Below are the code and all the weights of a small trained network. Each question names an input and a class and asks about switching units off, where a switched-off unit gives its printed mean instead of its output.

import numpy as np


def w(rows, s, z=0):
    codes = np.array(rows[::2]) - 128.0
    scale = np.full(codes.shape[1], s)
    scale[-1] = z or s
    return codes * scale


def f(y):
    return np.maximum(y, 0)


def log_softmax(a):
    a = a - a.max(-1, keepdims=True)
    return a - np.log(np.exp(a).sum(-1, keepdims=True))


def net(x, mask):
    res = np.array(x, float).reshape(1, 5) / 4 @ E
    y = f(res @ A[0][:, :-1].T + A[0][:, -1])
    res = res + np.where(mask, y, B[0][:, -1]) @ B[0][:, :-1]
    return log_softmax(res[-1] @ U[:, :-1].T + U[:, -1])


A, B = {}, {}
E = w([
[130,127,132],'x0',
[76,70,255],'x1',
[122,125,131],'x2',
[151,51,93],'x3',
[133,131,124],'x4',
],0.011)
A[0] = w([
[181,161,121,190],'neuron 1',
[128,125,37,55],'neuron 2',
[198,7,147,72],'neuron 3',
[55,106,155,208],'neuron 4',
[131,92,111,71],'neuron 5',
[101,124,150,156],'neuron 6',
[138,100,156,172],'neuron 7',
[155,57,86,70],'neuron 8',
[133,148,94,64],'neuron 9',
[141,119,140,247],'neuron 10',
[89,95,134,118],'neuron 11',
[82,86,75,81],'neuron 12',
[205,157,125,185],'neuron 13',
[122,222,158,168],'neuron 14',
[167,151,57,192],'neuron 15',
[151,84,121,79],'neuron 16',
[147,46,70,67],'neuron 17',
[99,119,162,88],'neuron 18',
[123,159,41,102],'neuron 19',
[128,160,184,82],'neuron 20',
[189,192,102,116],'neuron 21',
[133,146,157,254],'neuron 22',
[195,192,101,90],'neuron 23',
[171,67,130,102],'neuron 24',
[92,111,86,103],'neuron 25',
[190,251,65,82],'neuron 26',
[163,192,181,69],'neuron 27',
],0.012,0.0061)
B[0] = w([
[105,79,99,189],'neuron 1',
[107,132,157,188],'neuron 2',
[41,173,182,203],'neuron 3',
[165,43,114,231],'neuron 4',
[23,214,163,138],'neuron 5',
[135,142,108,177],'neuron 6',
[159,79,134,185],'neuron 7',
[62,170,150,166],'neuron 8',
[115,140,207,152],'neuron 9',
[200,1,54,206],'neuron 10',
[190,126,161,165],'neuron 11',
[49,168,199,145],'neuron 12',
[138,92,92,189],'neuron 13',
[72,156,91,213],'neuron 14',
[179,57,162,232],'neuron 15',
[72,177,123,146],'neuron 16',
[97,158,153,174],'neuron 17',
[151,102,162,169],'neuron 18',
[145,86,179,208],'neuron 19',
[87,114,183,169],'neuron 20',
[134,115,142,201],'neuron 21',
[141,105,68,217],'neuron 22',
[121,89,181,196],'neuron 23',
[87,246,99,164],'neuron 24',
[119,160,186,141],'neuron 25',
[79,97,193,255],'neuron 26',
[46,196,151,160],'neuron 27',
],0.007,0.0095)
U = w([
[56,246,207,132],'0',
[135,109,77,176],'1',
[186,136,120,198],'2',
[191,145,207,1],'3',
[155,123,76,171],'4',
[208,188,30,71],'5',
],0.013,0.0071)

Each question gives the input, the list of numbers given to net, and the class t.
The units are the neurons (one row each of A and B). Each row of codes is followed by its name. A weight is (code - 128) times the scale printed after its matrix; where a second scale follows, it is the last column's (A, B and U).
mask holds one flag per neuron, in row order. A switched-off neuron (its flag False) gives its mean, the last column of its row in B, instead of its output. The means were averaged over made-up inputs and are rounded, as every weight is.
A unit's drop is (log p(t) with every unit on - log p(t) with that unit switched off) / (log p(t) with every unit on - log p(t) with every unit switched off).
The circuit of an input: a set's keep is (log p(t) with only the set's units on - log p(t) with every unit switched off) / (log p(t) with every unit on - log p(t) with every unit switched off). Starting from the 12 units with the biggest drops (on a tie, the unit counted first), units are removed one at a time, each time the one whose removal leaves the highest keep (on an exact tie, the one counted first), for as long as the keep stays at least 0.8.
units of the circuit, in order: the units of the circuit, biggest drop first
most important unit: the unit with the biggest drop
k most important neurons: the k neurons with the biggest drops, biggest first
drop when u is switched off: that unit's drop, to one decimal
input [-8,7,-7,2,-1], class 4: most important unit -> neuron 26
input [-5,-6,3,-5,-3], class 3: 3 most important neurons -> neuron 26; neuron 15; neuron 19
input [-4,-6,1,-5,1], class 3: 2 most important neurons -> neuron 26; neuron 15
input [6,-8,-3,-6,5], class 3: 4 most important neurons -> neuron 15; neuron 26; neuron 19; neuron 23
input [6,-7,-2,-4,0], class 3: units of the circuit, in order -> neuron 26; neuron 15; neuron 19
input [0,6,3,6,5], class 0: 3 most important neurons -> neuron 3; neuron 24; neuron 15
input [-6,2,3,-6,7], class 1: 2 most important neurons -> neuron 3; neuron 26
input [4,6,1,6,-3], class 0: 2 most important neurons -> neuron 3; neuron 24
input [-8,2,-5,-5,-3], class 4: 2 most important neurons -> neuron 3; neuron 26
input [-8,8,0,-7,5], class 3: 3 most important neurons -> neuron 4; neuron 3; neuron 18
input [0,-7,4,6,-6], class 3: 2 most important neurons -> neuron 15; neuron 19
input [0,-8,-3,-5,-2], class 3: drop when neuron 19 is switched off -> 0.2
input [-5,-8,3,8,2], class 0: drop when neuron 17 is switched off -> 0.1
input [-5,-7,-2,-7,-1], class 0: units of the circuit, in order -> neuron 26
input [3,5,6,-4,-2], class 2: drop when neuron 27 is switched off -> 0.0
